Below is a small trained network, with its code and all its weights. Each question gives an input and a class and asks what happens when units are switched off, that is, made to give their printed mean instead of their output.

import numpy as np


def w(rows, s, z=0):
    codes = np.array(rows[::2]) - 128.0
    scale = np.full(codes.shape[1], s)
    scale[-1] = z or s
    return codes * scale


def f(y):
    return y / 2 * (1 + np.tanh(0.7978845608 * (y + 0.044715 * y**3)))


def log_softmax(a):
    a = a - a.max(-1, keepdims=True)
    return a - np.log(np.exp(a).sum(-1, keepdims=True))


def net(x, mask):
    res = np.array(x, float).reshape(1, 7) / 4 @ E
    y = f(res @ A[0][:, :-1].T + A[0][:, -1])
    res = res + np.where(mask, y, B[0][:, -1]) @ B[0][:, :-1]
    return log_softmax(res[-1] @ U[:, :-1].T + U[:, -1])


A, B = {}, {}
E = w([
[130,129,127,134,128,125,130,127,120],'x0',
[118,190,214,192,140,198,175,254,129],'x1',
[145,88,219,75,186,26,226,114,174],'x2',
[182,44,137,44,83,140,119,207,27],'x3',
[28,150,86,79,57,156,238,114,118],'x4',
[127,129,129,118,129,128,124,132,133],'x5',
[226,218,52,72,210,178,197,116,85],'x6',
],0.006)
A[0] = w([
[180,190,82,79,180,153,165,128,93,102],'n0',
[205,39,149,54,81,149,90,210,36,125],'n1',
[230,99,167,175,205,113,39,139,144,64],'n2',
[88,199,117,214,189,121,115,58,214,44],'n3',
[212,110,158,168,206,108,29,137,137,81],'n4',
[145,101,61,92,104,83,77,30,137,120],'n5',
[126,84,50,90,123,88,74,32,135,138],'n6',
[66,69,176,149,56,98,70,149,145,164],'n7',
[117,157,45,173,79,199,52,142,109,19],'n8',
[190,172,86,92,179,154,174,126,100,85],'n9',
[117,171,197,177,136,193,151,214,131,111],'n10',
[140,104,230,80,198,38,222,107,159,126],'n11',
[183,180,86,83,172,157,178,123,106,151],'n12',
[62,58,188,157,52,103,84,142,151,184],'n13',
[91,207,117,213,174,118,117,59,207,94],'n14',
[179,163,80,94,188,171,176,122,97,76],'n15',
[53,87,144,123,42,142,171,117,140,84],'n16',
[45,157,71,63,70,163,254,118,109,55],'n17',
[130,176,188,185,128,167,150,224,141,124],'n18',
[121,162,74,166,72,209,51,123,98,2],'n19',
],0.006,0.00072)
B[0] = w([
[130,187,137,186,176,102,62,104,176,196],'n0',
[129,219,84,95,87,19,168,219,61,241],'n1',
[58,13,23,189,97,181,163,175,174,205],'n2',
[140,180,106,83,83,32,194,237,57,229],'n3',
[60,14,36,183,107,188,182,167,161,200],'n4',
[83,86,177,59,203,170,168,70,51,212],'n5',
[81,101,185,68,204,167,175,74,56,219],'n6',
[152,204,153,195,194,73,36,94,147,219],'n7',
[228,126,208,71,45,178,154,93,184,198],'n8',
[137,192,150,194,157,95,51,108,159,189],'n9',
[61,72,183,63,228,159,163,37,35,212],'n10',
[254,120,191,89,14,235,145,91,236,253],'n11',
[126,171,133,201,165,98,60,108,167,195],'n12',
[149,207,164,187,190,72,39,88,163,230],'n13',
[142,178,107,83,85,38,179,212,67,226],'n14',
[123,200,143,188,171,100,47,98,167,191],'n15',
[96,122,77,208,149,128,75,138,185,187],'n16',
[55,41,15,210,108,163,133,163,179,229],'n17',
[75,89,179,63,201,176,174,65,56,210],'n18',
[237,134,226,70,32,194,156,90,196,193],'n19',
],0.0061,0.0053)
U = w([
[138,183,158,210,205,84,2,93,167,128],'0',
[235,112,205,72,27,206,151,95,200,132],'1',
[56,83,179,50,247,176,164,72,25,109],'2',
[58,50,11,202,107,170,148,167,170,254],'3',
[143,183,104,77,78,10,167,221,48,23],'4',
],0.0085,0.00073)

Each question gives the input, the list of numbers given to net, and the class t.
The units are the neurons (one row each of A and B). Each row of codes is followed by its name. A weight is (code - 128) times the scale printed after its matrix; where a second scale follows, it is the last column's (A, B and U).
mask holds one flag per neuron, in row order. A switched-off neuron (its flag False) gives its mean, the last column of its row in B, instead of its output. The means were averaged over made-up inputs and are rounded, as every weight is.
A unit's drop is (log p(t) with every unit on - log p(t) with that unit switched off) / (log p(t) with every unit on - log p(t) with every unit switched off).
The circuit of an input: a set's keep is (log p(t) with only the set's units on - log p(t) with every unit switched off) / (log p(t) with every unit on - log p(t) with every unit switched off). Starting from the 12 units with the biggest drops (on a tie, the unit counted first), units are removed one at a time, each time the one whose removal leaves the highest keep (on an exact tie, the one counted first), for as long as the keep stays at least 0.8.
circuit, biggest first: the units of the circuit, biggest drop first
most important unit: the unit with the biggest drop
top k neurons: the k neurons with the biggest drops, biggest first
drop when u is switched off: that unit's drop, to one decimal
input [-1,-5,-8,-1,4,0,-5], class 1: circuit, biggest first => (n19)
input [1,-3,2,-6,-5,-7,4], class 4: circuit, biggest first => (n3 n14)
input [6,-1,1,-7,-8,7,-3], class 3: top 2 neurons => (n2 n4)
input [-3,0,4,3,8,3,7], class 3: top 3 neurons => (n17 n13 n7)
input [1,4,-3,1,1,-5,-2], class 2: circuit, biggest first => (n10 n18)
input [5,-2,8,-8,-1,-8,2], class 1: top 2 neurons => (n11 n1)
input [8,-3,4,0,5,-5,-6], class 0: circuit, biggest first => (n13 n7)
input [-5,0,1,3,-6,5,3], class 3: circuit, biggest first => (n2 n4)
input [0,8,-7,3,-4,8,2], class 2: top 3 neurons => (n10 n18 n11)
input [0,3,-6,-8,6,-2,-1], class 4: top 3 neurons => (n3 n14 n11)
input [5,5,8,8,4,4,3], class 1: top 3 neurons => (n11 n3 n14)
input [8,7,-2,-5,3,-5,1], class 2: top 2 neurons => (n10 n18)
input [0,3,4,6,1,2,-6], class 0: top 4 neurons => (n13 n7 n3 n14)
input [-4,6,7,-2,5,-1,6], class 1: top neuron => (n11)
input [6,-5,4,-1,-4,4,2], class 2: top 3 neurons => (n5 n6 n19)
input [-2,-5,-2,5,-6,3,-3], class 3: top 4 neurons => (n2 n4 n10 n18)
input [3,0,4,-5,-4,1,2], class 4: drop when n17 is switched off => 0.2
input [1,1,-8,8,4,0,8], class 0: drop when n7 is switched off => -0.1
input [2,-4,1,-5,-5,-1,2], class 3: drop when n9 is switched off => 0.0
input [4,8,-8,-5,7,6,-2], class 1: most important unit => n19
